Below is a small trained network, with its code and all its weights. Each question gives an input and a class and asks what happens when units are switched off, that is, made to give their printed mean instead of their output.

import numpy as np


def w(rows, s, z=0):
    codes = np.array(rows[::2]) - 128.0
    scale = np.full(codes.shape[1], s)
    scale[-1] = z or s
    return codes * scale


def norm(h):
    return h / np.sqrt((h * h).mean(-1, keepdims=True) + 1e-5)


def f(y):
    return y / 2 * (1 + np.tanh(0.7978845608 * (y + 0.044715 * y**3)))


def log_softmax(a):
    a = a - a.max(-1, keepdims=True)
    return a - np.log(np.exp(a).sum(-1, keepdims=True))


def net(x, mask):
    res = np.array(x, float).reshape(1, 2) / 4 @ E
    u = 0
    for l in range(4):
        y = f(norm(res) @ A[l][:, :-1].T + A[l][:, -1])
        res = res + np.where(mask[u : u + 6], y, B[l][:, -1]) @ B[l][:, :-1]
        u += 6
    return log_softmax(norm(res)[-1] @ U[:, :-1].T + U[:, -1])


A, B = {}, {}
E = w([
[160,35,60,150,119,199],'x0',
[84,78,158,149,1,68],'x1',
],0.0064)
A[0] = w([
[138,84,242,121,252,240,137],'L0N0',
[69,128,104,80,114,142,4],'L0N1',
[193,13,65,153,161,179,132],'L0N2',
[146,74,116,206,50,79,231],'L0N3',
[165,186,166,86,154,61,77],'L0N4',
[129,254,146,215,65,51,125],'L0N5',
],0.0055,0.0025)
B[0] = w([
[168,97,53,99,171,73,210],'L0N0',
[101,82,145,60,202,135,104],'L0N1',
[165,90,179,136,61,62,254],'L0N2',
[49,3,104,196,169,127,236],'L0N3',
[127,130,200,57,60,156,164],'L0N4',
[198,193,148,210,59,157,200],'L0N5',
],0.0059,0.0047)
A[1] = w([
[163,184,96,69,203,98,41],'L1N0',
[120,71,76,189,113,226,252],'L1N1',
[123,188,162,97,124,122,156],'L1N2',
[63,156,118,125,102,82,207],'L1N3',
[89,3,94,180,120,155,80],'L1N4',
[124,124,91,76,126,109,48],'L1N5',
],0.0083,0.0023)
B[1] = w([
[49,101,71,178,126,151,187],'L1N0',
[140,84,186,146,3,117,215],'L1N1',
[60,185,108,127,149,81,156],'L1N2',
[164,67,129,114,120,116,152],'L1N3',
[96,57,138,61,85,108,254],'L1N4',
[194,74,170,151,207,160,122],'L1N5',
],0.0066,0.0077)
A[2] = w([
[150,125,217,222,124,50,62],'L2N0',
[174,227,81,179,129,140,53],'L2N1',
[72,74,186,249,43,57,254],'L2N2',
[148,13,46,109,244,210,127],'L2N3',
[92,146,3,49,190,140,167],'L2N4',
[93,206,238,176,145,197,144],'L2N5',
],0.005,0.002)
B[2] = w([
[160,93,111,90,221,209,145],'L2N0',
[65,132,159,2,123,75,132],'L2N1',
[114,64,66,54,128,158,253],'L2N2',
[202,129,147,163,108,178,173],'L2N3',
[90,100,216,225,172,232,158],'L2N4',
[91,165,162,141,147,25,140],'L2N5',
],0.0059,0.0073)
A[3] = w([
[100,52,102,210,3,82,210],'L3N0',
[59,84,184,101,98,13,184],'L3N1',
[245,177,202,156,150,175,122],'L3N2',
[79,10,128,69,95,44,249],'L3N3',
[27,102,127,104,218,64,235],'L3N4',
[157,116,71,153,111,128,3],'L3N5',
],0.0053,0.0025)
B[3] = w([
[102,97,162,28,78,140,243],'L3N0',
[255,43,82,133,137,153,199],'L3N1',
[205,183,102,119,142,118,131],'L3N2',
[130,18,104,136,131,133,254],'L3N3',
[112,86,104,144,69,165,158],'L3N4',
[175,108,186,134,112,112,120],'L3N5',
],0.0073,0.0081)
U = w([
[147,28,122,88,47,110,253],'0',
[3,177,154,154,179,154,3],'1',
[162,243,172,70,67,72,3],'2',
[163,141,108,170,145,180,4],'3',
],0.0075,0.0025)

Each question gives the input, the list of numbers given to net, and the class t.
The units are the neurons (one row each of A and B). Each row of codes is followed by its name. A weight is (code - 128) times the scale printed after its matrix; where a second scale follows, it is the last column's (A, B and U).
mask holds one flag per neuron, layer by layer. A switched-off neuron (its flag False) gives its mean, the last column of its row in B, instead of its output. The means were averaged over made-up inputs and are rounded, as every weight is.
A unit's drop is (log p(t) with every unit on - log p(t) with that unit switched off) / (log p(t) with every unit on - log p(t) with every unit switched off).
most important unit: the unit with the biggest drop
k most important neurons: the k neurons with the biggest drops, biggest first
top k neurons in layer l: the k neurons of layer l with the biggest drops, biggest first
drop when u is switched off: that unit's drop, to one decimal
input [-2,0], class 2: most important unit : L0N3
input [0,-7], class 3: 2 most important neurons : (L2N3, L0N0)
input [-1,0], class 2: 3 most important neurons : (L0N3, L1N4, L0N5)
input [-6,2], class 2: top 3 neurons in layer 1 : (L1N4, L1N0, L1N1)
input [-2,-8], class 3: 3 most important neurons : (L0N0, L2N3, L3N0)
input [2,-3], class 3: 2 most important neurons : (L0N3, L1N1)
input [-1,-1], class 1: 3 most important neurons : (L0N2, L1N1, L0N3)
input [-7,1], class 2: 3 most important neurons : (L0N5, L1N4, L0N3)
input [-1,-3], class 1: 3 most important neurons : (L1N0, L3N1, L0N3)
input [-1,-4], class 3: 2 most important neurons : (L0N0, L2N3)
input [-5,1], class 2: 3 most important neurons : (L0N5, L0N3, L1N4)
input [1,-3], class 3: 2 most important neurons : (L0N3, L1N1)
input [-4,-2], class 2: drop when L0N4 is switched off : 0.3
input [3,-6], class 3: drop when L2N3 is switched off : 0.0
input [-4,-8], class 1: drop when L1N0 is switched off : 0.1
input [1,-6], class 3: most important unit : L2N3
